Below are the code and all the weights of a small trained network. Each question names an input and a target symbol and asks about switching units off, where a switched-off unit gives its printed mean instead of its output.

import numpy as np


def w(rows, s, z=0):
    codes = np.array(rows[::2]) - 128.0
    scale = np.full(codes.shape[1], s)
    scale[-1] = z or s
    return codes * scale


def norm(h):
    return h / np.sqrt((h * h).mean(-1, keepdims=True) + 1e-5)


def f(y):
    return np.maximum(y, 0)


def softmax(a):
    e = np.exp(a - a.max(-1, keepdims=True))
    return e / e.sum(-1, keepdims=True)


def log_softmax(a):
    a = a - a.max(-1, keepdims=True)
    return a - np.log(np.exp(a).sum(-1, keepdims=True))


def net(x, mask):
    ids = ['βδεζηπστω'.index(c) for c in x.split()]
    T = len(ids)
    res = E[ids] + P[:T]
    q, k, v = (norm(res) @ M[0].T for M in (Q, K, V))
    z = softmax(np.where(np.tri(T) > 0, q @ k.T / 2**0.5, -1e9)) @ v
    res = res + np.where(mask[0], z, O[0][:, -1]) @ O[0][:, :-1]
    y = f(norm(res) @ A[0][:, :-1].T + A[0][:, -1])
    res = res + np.where(mask[1:17], y, B[0][:, -1]) @ B[0][:, :-1]
    return log_softmax(norm(res)[-1] @ U[:, :-1].T + U[:, -1])


Q, K, V, O, A, B = {}, {}, {}, {}, {}, {}
E = w([
[109,139,170,109],'β',
[170,154,76,250],'δ',
[86,82,20,112],'ε',
[140,159,160,146],'ζ',
[36,98,86,166],'η',
[136,136,163,109],'π',
[157,133,172,95],'σ',
[150,78,89,230],'τ',
[248,28,154,123],'ω',
],0.012)
P = w([
[171,212,61,57],'0',
[227,194,245,174],'1',
[189,167,253,163],'2',
[140,119,214,121],'3',
[100,85,231,115],'4',
[91,82,224,120],'5',
[105,102,200,134],'6',
],0.0039)
Q[0] = w([
[98,142,182,146],'H1',
[110,4,6,222],'H1',
],0.012)
K[0] = w([
[196,179,100,37],'H1',
[137,1,202,149],'H1',
],0.0088)
V[0] = w([
[23,212,82,254],'H1',
[76,194,122,92],'H1',
],0.0081)
O[0] = w([
[65,178,189,169,53],'H1',
[67,247,14,116,7],'H1',
],0.011,0.0017)
A[0] = w([
[1,95,92,125,124],'N1',
[73,216,146,166,129],'N2',
[139,211,59,47,129],'N3',
[91,92,161,35,207],'N4',
[192,141,137,138,168],'N5',
[112,213,104,156,62],'N6',
[99,199,68,82,36],'N7',
[104,93,116,174,93],'N8',
[82,39,109,207,88],'N9',
[156,135,180,148,140],'N10',
[134,115,83,69,166],'N11',
[193,62,115,173,165],'N12',
[142,90,159,160,139],'N13',
[109,243,155,72,2],'N14',
[194,176,210,137,218],'N15',
[129,111,88,69,158],'N16',
],0.0098,0.0032)
B[0] = w([
[170,114,109,214,178],'N1',
[175,124,125,40,204],'N2',
[148,149,255,166,201],'N3',
[179,166,53,141,196],'N4',
[134,158,74,130,186],'N5',
[181,149,114,88,172],'N6',
[123,67,193,203,172],'N7',
[75,156,82,150,163],'N8',
[69,174,125,130,216],'N9',
[112,64,108,105,194],'N10',
[109,104,100,170,182],'N11',
[37,174,153,77,253],'N12',
[149,64,180,85,207],'N13',
[45,149,127,108,185],'N14',
[109,84,39,149,243],'N15',
[145,143,90,183,177],'N16',
],0.0083,0.0062)
U = w([
[121,233,203,53,24],'β',
[233,206,54,115,132],'δ',
[191,148,145,216,104],'ε',
[53,202,122,56,174],'ζ',
[81,234,185,185,254],'η',
[73,183,31,59,41],'π',
[108,110,31,131,79],'σ',
[5,65,215,143,117],'τ',
[176,21,142,48,215],'ω',
],0.012,0.0015)

Each question gives the input, a string of symbols that net reads in full, and the target symbol t.
The units are the heads (2 rows each of Q, K, V and O) and the neurons (one row each of A and B). Each row of codes is followed by its name. A weight is (code - 128) times the scale printed after its matrix; where a second scale follows, it is the last column's (O, A, B and U).
mask holds one flag per unit, heads first, then neurons. A switched-off unit (its flag False) gives its mean, the last column of its rows in O or B, instead of its output. The means were averaged over made-up inputs and are rounded, as every weight is.
A unit's drop is (log p(t) with every unit on - log p(t) with that unit switched off) / (log p(t) with every unit on - log p(t) with every unit switched off).
The circuit of an input: a set's keep is (log p(t) with only the set's units on - log p(t) with every unit switched off) / (log p(t) with every unit on - log p(t) with every unit switched off). Starting from the 12 units with the biggest drops (on a tie, the unit counted first), units are removed one at a time, each time the one whose removal leaves the highest keep (on an exact tie, the one counted first), for as long as the keep stays at least 0.8.
circuit, biggest first: the units of the circuit, biggest drop first
top k neurons: the k neurons with the biggest drops, biggest first
drop when u is switched off: that unit's drop, to one decimal
input τ τ β, target ω: circuit, biggest first : [N12, N3]
input β ε σ η ζ, target η: top 4 neurons : [N7, N3, N14, N13]
input β τ τ η σ, target η: circuit, biggest first : [H1, N3]
input η ω η ω β, target ζ: top 3 neurons : [N2, N3, N14]
input ε η β η, target η: circuit, biggest first : [N1, H1]
input τ ε π σ β η, target σ: circuit, biggest first : [H1]
input π π ζ ε τ ζ, target ε: circuit, biggest first : [H1, N12, N3]
input ε ε π, target π: circuit, biggest first : [H1, N15]
input ζ τ τ ζ, target β: top 3 neurons : [N2, N3, N6]
input δ σ η β β ε ε, target ε: top 2 neurons : [N1, N12]
input η σ π, target ζ: circuit, biggest first : [H1, N2, N3]
input δ δ σ, target τ: top 2 neurons : [N15, N6]
input η σ ζ β π ζ β, target ζ: top 2 neurons : [N2, N14]
input ζ σ σ σ, target β: circuit, biggest first : [H1, N3, N2]
input τ ζ δ β, target ω: top 2 neurons : [N12, N9]
input ε η ζ, target π: top 2 neurons : [N15, N14]
input π ε η ε, target η: top neuron : [N1]
input σ ζ β ε ω ζ, target δ: drop when H1 is switched off : 0.5
input τ ε ζ η ε ζ, target ω: drop when N12 is switched off : 0.2
input η β ζ ζ, target ζ: drop when N14 is switched off : 0.1
